Here is a tiny trained network, its code and every weight. The questions are about switching its units off for an input and a target symbol, where a switched-off unit gives its printed mean instead of its output.

import numpy as np


def w(rows, s, z=0):
    codes = np.array(rows[::2]) - 128.0
    scale = np.full(codes.shape[1], s)
    scale[-1] = z or s
    return codes * scale


def norm(h):
    return h / np.sqrt((h * h).mean(-1, keepdims=True) + 1e-5)


def f(y):
    return np.maximum(y, 0)


def softmax(a):
    e = np.exp(a - a.max(-1, keepdims=True))
    return e / e.sum(-1, keepdims=True)


def log_softmax(a):
    a = a - a.max(-1, keepdims=True)
    return a - np.log(np.exp(a).sum(-1, keepdims=True))


def net(x, mask):
    ids = ['γηθστψ'.index(c) for c in x.split()]
    T = len(ids)
    res = E[ids] + P[:T]
    u = 0
    for l in range(3):
        q, k, v = (norm(res) @ M[l].T for M in (Q, K, V))
        z = softmax(np.where(np.tri(T) > 0, q @ k.T / 4**0.5, -1e9)) @ v
        res = res + np.where(mask[u], z, O[l][:, -1]) @ O[l][:, :-1]
        u += 1
        y = f(norm(res) @ A[l][:, :-1].T + A[l][:, -1])
        res = res + np.where(mask[u : u + 4], y, B[l][:, -1]) @ B[l][:, :-1]
        u += 4
    return log_softmax(norm(res)[-1] @ U[:, :-1].T + U[:, -1])


Q, K, V, O, A, B = {}, {}, {}, {}, {}, {}
E = w([
[66,98,152,116,123,79,132,133,115,181],'γ',
[91,139,203,149,104,86,136,141,105,127],'η',
[150,63,145,80,180,133,205,70,45,146],'θ',
[136,148,67,200,90,115,180,161,129,116],'σ',
[92,3,112,154,165,137,109,152,110,74],'τ',
[156,131,153,202,113,122,100,54,68,125],'ψ',
],0.018)
P = w([
[30,187,34,60,26,254,77,83,59,69],'0',
[48,181,63,135,107,153,122,99,108,97],'1',
[97,137,97,133,127,119,111,111,119,109],'2',
[136,114,148,156,134,112,128,119,126,129],'3',
[178,109,171,170,165,99,110,161,113,159],'4',
[187,107,191,218,178,88,147,167,139,200],'5',
[214,94,252,236,201,87,151,185,126,210],'6',
],0.0064)
Q[0] = w([
[83,129,134,151,164,54,133,80,75,202],'0.h0',
[158,203,141,3,104,214,174,116,188,204],'0.h0',
[76,200,65,8,61,98,32,71,211,100],'0.h0',
[162,180,167,151,75,117,159,155,129,67],'0.h0',
],0.0069)
K[0] = w([
[166,127,200,251,138,133,110,176,119,100],'0.h0',
[44,80,138,37,81,183,75,178,75,76],'0.h0',
[40,199,91,52,11,222,140,96,107,93],'0.h0',
[129,117,58,99,168,255,92,129,60,97],'0.h0',
],0.0059)
V[0] = w([
[94,111,196,161,85,106,148,140,79,254],'0.h0',
[194,198,117,104,127,57,135,16,90,151],'0.h0',
[146,162,105,112,149,81,194,179,187,238],'0.h0',
[118,37,25,186,186,105,33,113,117,160],'0.h0',
],0.0048)
O[0] = w([
[187,135,104,129,32,142,63,159,59,108,253],'0.h0',
[221,147,62,78,108,110,180,114,183,250,144],'0.h0',
[153,70,165,156,76,223,177,81,72,204,70],'0.h0',
[82,132,108,92,212,254,36,153,114,174,190],'0.h0',
],0.0049,0.0056)
A[0] = w([
[211,74,8,131,128,146,165,191,160,136,184],'0.n0',
[160,253,87,96,80,171,190,193,182,59,89],'0.n1',
[69,199,197,157,127,113,55,138,83,158,150],'0.n2',
[146,205,147,97,92,240,135,148,197,69,2],'0.n3',
],0.0055,0.0041)
B[0] = w([
[97,194,135,179,25,190,110,167,47,247,186],'0.n0',
[2,198,79,148,131,55,158,159,75,155,150],'0.n1',
[12,182,131,79,109,114,144,127,172,193,253],'0.n2',
[144,129,112,60,88,109,160,69,63,142,129],'0.n3',
],0.0057,0.0058)
Q[1] = w([
[124,181,96,141,137,118,93,138,159,175],'1.h0',
[27,82,190,161,148,67,58,113,49,153],'1.h0',
[119,57,171,167,112,167,138,146,43,132],'1.h0',
[165,154,91,59,175,144,129,94,249,70],'1.h0',
],0.012)
K[1] = w([
[150,195,141,180,95,110,39,57,136,130],'1.h0',
[224,80,164,178,205,117,115,123,99,118],'1.h0',
[161,50,254,146,186,87,159,197,168,162],'1.h0',
[71,158,60,85,88,158,188,101,149,69],'1.h0',
],0.0089)
V[1] = w([
[171,123,134,97,164,165,189,100,97,112],'1.h0',
[93,203,127,129,97,46,140,120,81,142],'1.h0',
[150,175,158,185,109,144,19,2,69,125],'1.h0',
[120,80,165,136,160,59,144,177,166,83],'1.h0',
],0.0081)
O[1] = w([
[166,80,134,84,60,109,130,98,184,145,89],'1.h0',
[176,109,175,141,124,101,159,85,85,47,194],'1.h0',
[216,176,113,242,175,104,2,11,105,119,255],'1.h0',
[104,117,13,105,70,131,144,239,84,102,70],'1.h0',
],0.0071,0.0081)
A[1] = w([
[187,206,28,153,107,157,137,107,60,125,107],'1.n0',
[86,206,180,176,146,182,134,117,108,173,4],'1.n1',
[88,64,107,65,255,228,187,169,128,26,132],'1.n2',
[158,100,85,60,100,116,206,82,63,204,247],'1.n3',
],0.0068,0.0031)
B[1] = w([
[67,170,196,141,134,156,101,162,239,149,210],'1.n0',
[113,157,83,33,138,177,122,173,122,164,214],'1.n1',
[132,128,90,151,182,139,12,157,177,2,209],'1.n2',
[152,241,187,197,159,128,169,123,144,110,253],'1.n3',
],0.0083,0.0046)
Q[2] = w([
[51,165,190,110,19,137,142,130,99,212],'2.h0',
[44,95,60,164,116,78,55,209,190,151],'2.h0',
[130,119,168,194,169,166,113,180,112,199],'2.h0',
[137,203,255,189,154,69,125,135,147,148],'2.h0',
],0.0077)
K[2] = w([
[114,113,113,188,77,152,106,242,60,188],'2.h0',
[146,135,68,117,254,169,153,139,79,11],'2.h0',
[194,61,145,130,189,137,98,172,140,135],'2.h0',
[250,107,153,218,53,139,96,136,107,174],'2.h0',
],0.0079)
V[2] = w([
[173,45,160,155,137,90,101,181,175,19],'2.h0',
[160,132,160,88,136,61,174,100,61,217],'2.h0',
[85,2,156,57,133,75,90,120,173,151],'2.h0',
[137,219,131,201,126,235,115,206,193,88],'2.h0',
],0.0065)
O[2] = w([
[144,202,196,118,32,97,187,126,108,182,80],'2.h0',
[99,133,91,165,119,185,114,193,171,16,91],'2.h0',
[2,212,157,209,114,81,125,110,125,170,3],'2.h0',
[177,58,160,30,134,105,154,4,105,136,216],'2.h0',
],0.0077,0.005)
A[2] = w([
[122,126,174,119,3,94,125,158,232,93,4],'2.n0',
[58,209,212,232,32,121,85,120,167,47,89],'2.n1',
[212,25,101,40,155,154,138,18,31,153,127],'2.n2',
[251,65,180,43,137,140,181,80,146,120,86],'2.n3',
],0.0076,0.0036)
B[2] = w([
[101,75,97,184,205,210,39,96,212,178,135],'2.n0',
[176,28,92,71,79,101,180,67,106,150,202],'2.n1',
[220,221,143,225,116,149,249,104,249,53,254],'2.n2',
[68,188,94,45,192,255,204,253,233,123,213],'2.n3',
],0.0074,0.008)
U = w([
[179,179,155,231,199,73,75,34,86,135,23],'γ',
[181,125,118,121,103,17,170,153,21,57,91],'η',
[144,206,102,82,118,121,155,172,228,80,190],'θ',
[97,31,117,142,94,105,135,63,205,161,5],'σ',
[100,107,75,70,228,148,34,188,56,129,193],'τ',
[109,255,156,64,93,58,88,169,123,234,184],'ψ',
],0.005,0.0026)

Each question gives the input, a string of symbols that net reads in full, and the target symbol t.
The units are the heads (4 rows each of Q, K, V and O) and the neurons (one row each of A and B). Each row of codes is followed by its name. A weight is (code - 128) times the scale printed after its matrix; where a second scale follows, it is the last column's (O, A, B and U).
mask holds one flag per unit, layer by layer, with each layer's heads first. A switched-off unit (its flag False) gives its mean, the last column of its rows in O or B, instead of its output. The means were averaged over made-up inputs and are rounded, as every weight is.
A unit's drop is (log p(t) with every unit on - log p(t) with that unit switched off) / (log p(t) with every unit on - log p(t) with every unit switched off).
The circuit of an input: a set's keep is (log p(t) with only the set's units on - log p(t) with every unit switched off) / (log p(t) with every unit on - log p(t) with every unit switched off). Starting from the 12 units with the biggest drops (on a tie, the unit counted first), units are removed one at a time, each time the one whose removal leaves the highest keep (on an exact tie, the one counted first), for as long as the keep stays at least 0.8.
units of the circuit, in order: the units of the circuit, biggest drop first
most important unit: the unit with the biggest drop
k most important neurons: the k neurons with the biggest drops, biggest first
drop of u: that unit's drop, to one decimal
input γ γ η η, target η: most important unit => 1.h0
input γ γ γ, target τ: units of the circuit, in order => [2.h0 2.n2]
input γ τ η η τ, target η: units of the circuit, in order => [2.h0 0.h0 1.h0 2.n3]
input γ γ σ γ γ γ, target τ: 2 most important neurons => [0.n1 1.n0]
input θ ψ γ τ θ ψ τ, target θ: 4 most important neurons => [1.n3 1.n2 0.n0 2.n2]
input γ γ ψ ψ ψ τ, target τ: 3 most important neurons => [0.n2 1.n3 2.n2]
input θ γ θ γ η, target σ: 2 most important neurons => [0.n2 2.n1]
input γ θ τ γ σ γ, target θ: units of the circuit, in order => [2.h0 2.n2 2.n3]
input ψ σ τ ψ τ, target ψ: 2 most important neurons => [0.n2 0.n0]
input τ θ γ γ τ, target θ: 4 most important neurons => [1.n3 1.n2 2.n2 0.n0]
input θ γ θ σ η, target θ: 4 most important neurons => [0.n0 2.n3 0.n2 2.n2]
input τ σ τ γ η, target ψ: units of the circuit, in order => [0.n2 1.h0 2.h0]
input ψ ψ ψ θ, target θ: 2 most important neurons => [2.n3 1.n3]
input ψ σ γ γ γ γ η, target η: most important unit => 0.h0
input σ τ γ, target ψ: units of the circuit, in order => [2.h0 1.h0]
input τ η τ, target η: 2 most important neurons => [0.n2 2.n3]
input θ η σ γ, target θ: 2 most important neurons => [2.n3 2.n2]
input τ γ σ, target ψ: 2 most important neurons => [1.n0 0.n1]
input σ τ γ θ σ η, target θ: 2 most important neurons => [2.n3 2.n2]
input ψ γ σ, target γ: most important unit => 0.n1
input γ η γ, target η: drop of 0.h0 => 0.5
input γ γ γ η γ, target η: drop of 0.h0 => 0.3
input γ θ γ σ τ γ, target ψ: drop of 2.h0 => 0.2
